Below is a small trained network, with its code and all its weights. Each question gives an input and a class and asks what happens when units are switched off, that is, made to give their printed mean instead of their output.

import numpy as np


def w(rows, s, z=0):
    codes = np.array(rows[::2]) - 128.0
    scale = np.full(codes.shape[1], s)
    scale[-1] = z or s
    return codes * scale


def f(y):
    return np.maximum(y, 0)


def log_softmax(a):
    a = a - a.max(-1, keepdims=True)
    return a - np.log(np.exp(a).sum(-1, keepdims=True))


def net(x, mask):
    res = np.array(x, float).reshape(1, 6) / 4 @ E
    y = f(res @ A[0][:, :-1].T + A[0][:, -1])
    res = res + np.where(mask, y, B[0][:, -1]) @ B[0][:, :-1]
    return log_softmax(res[-1] @ U[:, :-1].T + U[:, -1])


A, B = {}, {}
E = w([
[153,133,140,141,163,131,150,102,106],'x0',
[109,53,29,126,114,198,216,186,60],'x1',
[143,128,109,137,122,118,132,130,144],'x2',
[234,129,92,86,76,173,44,113,63],'x3',
[120,138,144,125,128,136,131,132,117],'x4',
[94,143,62,175,247,206,56,161,157],'x5',
],0.015)
A[0] = w([
[181,169,186,91,116,71,65,109,138,161],'N1',
[195,80,93,111,91,189,88,164,42,95],'N2',
[48,203,206,155,182,22,119,92,234,198],'N3',
[180,255,143,119,139,86,6,74,131,174],'N4',
[130,92,160,66,27,27,202,67,84,245],'N5',
[71,51,113,130,164,128,225,153,137,154],'N6',
],0.0098,0.011)
B[0] = w([
[170,63,145,136,105,101,109,78,67,198],'N1',
[166,155,90,10,156,186,131,38,132,196],'N2',
[154,187,17,25,175,166,200,82,97,254],'N3',
[134,67,186,120,116,167,44,90,192,225],'N4',
[228,144,130,136,52,64,216,139,41,250],'N5',
[50,170,156,242,107,121,158,211,144,197],'N6',
],0.011,0.027)
U = w([
[185,122,101,65,81,115,247,82,79,242],'0',
[118,149,39,96,202,202,116,101,123,172],'1',
[206,40,236,157,28,48,89,57,79,49],'2',
[119,1,206,140,162,173,24,101,217,1],'3',
[108,165,199,220,19,63,243,236,115,26],'4',
[7,76,122,239,193,144,155,227,160,186],'5',
],0.0093,0.0025)

Each question gives the input, the list of numbers given to net, and the class t.
The units are the neurons (one row each of A and B). Each row of codes is followed by its name. A weight is (code - 128) times the scale printed after its matrix; where a second scale follows, it is the last column's (A, B and U).
mask holds one flag per neuron, in row order. A switched-off neuron (its flag False) gives its mean, the last column of its row in B, instead of its output. The means were averaged over made-up inputs and are rounded, as every weight is.
A unit's drop is (log p(t) with every unit on - log p(t) with that unit switched off) / (log p(t) with every unit on - log p(t) with every unit switched off).
The circuit of an input: a set's keep is (log p(t) with only the set's units on - log p(t) with every unit switched off) / (log p(t) with every unit on - log p(t) with every unit switched off). Starting from all 6 units, units are removed one at a time, each time the one whose removal leaves the highest keep (on an exact tie, the one counted first), for as long as the keep stays at least 0.8.
circuit, biggest first: the units of the circuit, biggest drop first
unit that matters most: the unit with the biggest drop
top k neurons: the k neurons with the biggest drops, biggest first
drop when u is switched off: that unit's drop, to one decimal
input [8,6,-4,7,-2,5], class 1: circuit, biggest first -> (N5)
input [-4,6,-8,0,1,-5], class 4: top 2 neurons -> (N3 N6)
input [6,0,-3,6,6,-7], class 2: top 2 neurons -> (N3 N1)
input [-6,2,-7,-1,-7,5], class 5: top 2 neurons -> (N5 N3)
input [-4,-8,-7,-5,-8,1], class 1: top 3 neurons -> (N3 N5 N4)
input [1,-8,-2,1,8,1], class 3: top 2 neurons -> (N4 N5)
input [4,-4,-5,1,8,-4], class 2: top 2 neurons -> (N4 N1)
input [-4,-7,-7,-1,-6,6], class 1: top 2 neurons -> (N3 N5)
input [4,-8,-1,4,0,3], class 3: top 2 neurons -> (N4 N5)
input [2,-5,-6,3,7,2], class 3: top 2 neurons -> (N5 N4)
input [-4,2,8,0,5,-7], class 4: top 3 neurons -> (N3 N2 N4)
input [-6,-6,-2,8,4,2], class 3: top 2 neurons -> (N5 N4)
input [4,5,3,8,-1,4], class 1: drop when N5 is switched off -> 0.8
input [-1,3,7,-4,-6,5], class 5: unit that matters most -> N5
input [-4,-3,-1,8,-4,4], class 3: drop when N5 is switched off -> 0.2
input [3,-2,3,-7,5,1], class 1: drop when N5 is switched off -> 1.0
